Here is a tiny trained network, its code and every weight. The questions are about switching its units off for an input and a class, where a switched-off unit gives its printed mean instead of its output.

import numpy as np


def w(rows, s, z=0):
    codes = np.array(rows[::2]) - 128.0
    scale = np.full(codes.shape[1], s)
    scale[-1] = z or s
    return codes * scale


def norm(h):
    return h / np.sqrt((h * h).mean(-1, keepdims=True) + 1e-5)


def f(y):
    return np.maximum(y, 0)


def log_softmax(a):
    a = a - a.max(-1, keepdims=True)
    return a - np.log(np.exp(a).sum(-1, keepdims=True))


def net(x, mask):
    res = np.array(x, float).reshape(1, 3) / 4 @ E
    u = 0
    for l in range(3):
        y = f(norm(res) @ A[l][:, :-1].T + A[l][:, -1])
        res = res + np.where(mask[u : u + 9], y, B[l][:, -1]) @ B[l][:, :-1]
        u += 9
    return log_softmax(norm(res)[-1] @ U[:, :-1].T + U[:, -1])


A, B = {}, {}
E = w([
[190,192,128,199,148,179,192,26,99],'x0',
[144,69,145,28,175,120,61,73,149],'x1',
[99,178,2,156,130,41,137,75,99],'x2',
],0.0072)
A[0] = w([
[132,164,36,178,125,75,147,60,119,120],'L0N1',
[145,187,121,255,125,172,170,59,124,16],'L0N2',
[126,165,79,200,120,114,157,177,120,16],'L0N3',
[120,149,82,164,133,84,137,131,132,106],'L0N4',
[122,107,106,39,143,101,109,71,129,27],'L0N5',
[134,145,136,178,118,149,147,95,121,2],'L0N6',
[136,116,224,132,113,163,137,216,121,56],'L0N7',
[117,132,103,146,120,114,135,234,131,218],'L0N8',
[149,133,187,132,149,182,139,91,132,13],'L0N9',
],0.015,0.0032)
B[0] = w([
[42,145,73,164,153,252,111,149,173,244],'L0N1',
[154,213,187,117,241,50,234,111,114,252],'L0N2',
[152,95,213,182,3,90,139,130,88,193],'L0N3',
[125,134,147,153,55,204,80,54,91,182],'L0N4',
[240,118,61,46,112,77,84,133,108,200],'L0N5',
[98,149,140,105,188,104,185,72,117,170],'L0N6',
[81,64,102,109,190,214,134,187,221,219],'L0N7',
[53,139,139,160,140,89,49,243,126,211],'L0N8',
[155,75,153,117,25,209,127,57,127,188],'L0N9',
],0.015,0.014)
A[1] = w([
[133,76,126,125,82,142,132,82,127,101],'L1N1',
[160,127,46,149,115,114,132,119,134,64],'L1N2',
[116,147,166,176,81,91,106,122,80,4],'L1N3',
[66,143,106,134,132,117,160,75,111,161],'L1N4',
[138,162,65,84,145,99,56,62,105,133],'L1N5',
[194,94,140,77,96,1,116,132,96,39],'L1N6',
[105,146,140,181,38,109,137,114,83,31],'L1N7',
[159,198,161,135,195,55,220,66,93,120],'L1N8',
[139,129,135,111,121,113,145,97,127,30],'L1N9',
],0.018,0.0026)
B[1] = w([
[159,121,142,116,159,138,158,98,149,155],'L1N1',
[96,117,99,88,127,146,142,154,78,155],'L1N2',
[118,100,137,124,57,151,110,72,143,154],'L1N3',
[147,80,195,64,109,109,152,200,136,175],'L1N4',
[162,176,40,130,141,136,116,121,102,192],'L1N5',
[238,96,200,162,107,45,112,171,131,174],'L1N6',
[144,94,123,185,72,177,87,102,111,160],'L1N7',
[130,250,207,136,154,139,196,145,64,249],'L1N8',
[135,121,126,119,124,143,112,191,115,142],'L1N9',
],0.021,0.016)
A[2] = w([
[34,109,103,157,213,57,125,201,187,2],'L2N1',
[167,95,121,121,112,16,132,91,92,96],'L2N2',
[173,110,119,141,102,49,137,119,115,77],'L2N3',
[79,125,91,110,155,145,160,74,153,44],'L2N4',
[86,84,151,161,37,99,113,80,125,96],'L2N5',
[107,83,95,139,124,126,180,52,186,93],'L2N6',
[54,117,165,158,95,102,80,92,141,59],'L2N7',
[103,180,193,140,158,3,169,152,91,185],'L2N8',
[147,88,168,151,103,145,153,145,152,124],'L2N9',
],0.018,0.0026)
B[2] = w([
[61,175,136,83,131,8,162,174,93,213],'L2N1',
[199,111,177,161,136,63,92,133,111,174],'L2N2',
[193,153,166,154,137,103,103,142,169,168],'L2N3',
[145,92,116,119,101,77,120,82,103,146],'L2N4',
[167,49,116,192,94,174,101,128,164,174],'L2N5',
[151,98,152,92,158,103,115,74,127,147],'L2N6',
[116,101,149,120,117,181,95,162,162,171],'L2N7',
[116,182,188,147,100,174,189,80,102,251],'L2N8',
[84,148,97,153,144,69,112,43,119,178],'L2N9',
],0.019,0.013)
U = w([
[132,54,131,77,167,146,136,42,179,111],'0',
[228,117,115,127,132,55,81,151,130,131],'1',
[45,94,118,96,152,59,112,196,166,151],'2',
[84,97,130,214,50,179,74,143,133,107],'3',
[115,192,187,152,136,147,192,110,102,172],'4',
[137,166,4,111,141,167,96,129,99,108],'5',
[118,108,78,163,110,89,164,112,143,2],'6',
],0.015,0.0091)

Each question gives the input, the list of numbers given to net, and the class t.
The units are the neurons (one row each of A and B). Each row of codes is followed by its name. A weight is (code - 128) times the scale printed after its matrix; where a second scale follows, it is the last column's (A, B and U).
mask holds one flag per neuron, layer by layer. A switched-off neuron (its flag False) gives its mean, the last column of its row in B, instead of its output. The means were averaged over made-up inputs and are rounded, as every weight is.
A unit's drop is (log p(t) with every unit on - log p(t) with that unit switched off) / (log p(t) with every unit on - log p(t) with every unit switched off).
most important unit: the unit with the biggest drop
top k neurons: the k neurons with the biggest drops, biggest first
top k neurons in layer l: the k neurons of layer l with the biggest drops, biggest first
drop when u is switched off: that unit's drop, to one decimal
input [5,8,1], class 1: most important unit => L0N5
input [6,3,-6], class 0: top 3 neurons => (L0N9 L1N8 L0N7)
input [2,2,4], class 5: top 2 neurons => (L0N1 L1N8)
input [0,-2,2], class 3: top 2 neurons => (L0N3 L0N4)
input [-3,7,7], class 5: top 2 neurons => (L0N1 L0N3)
input [2,7,3], class 1: top 3 neurons => (L0N5 L0N7 L1N6)
input [-3,5,-4], class 0: top 2 neurons => (L0N8 L0N7)
input [3,-1,-5], class 0: top 2 neurons => (L0N7 L0N9)
input [-5,4,5], class 1: top 2 neurons => (L0N5 L1N6)
input [-8,1,1], class 1: top 2 neurons => (L0N1 L0N7)
input [-5,5,-8], class 2: top 2 neurons in layer 0 => (L0N7 L0N4)
input [1,4,-3], class 0: top 2 neurons => (L0N2 L0N9)
input [-2,3,-8], class 0: top 2 neurons in layer 0 => (L0N8 L0N9)
input [-2,5,-6], class 0: top neuron in layer 0 => (L0N8)
input [-8,1,7], class 5: top 2 neurons => (L0N3 L0N7)
input [0,-1,-6], class 2: top 3 neurons in layer 0 => (L0N7 L0N4 L0N3)
input [-2,7,7], class 5: drop when L0N1 is switched off => 0.3
input [-1,-7,7], class 3: drop when L0N3 is switched off => 0.2
input [-3,7,8], class 5: drop when L0N1 is switched off => 0.3
input [-3,7,-2], class 1: most important unit => L0N1
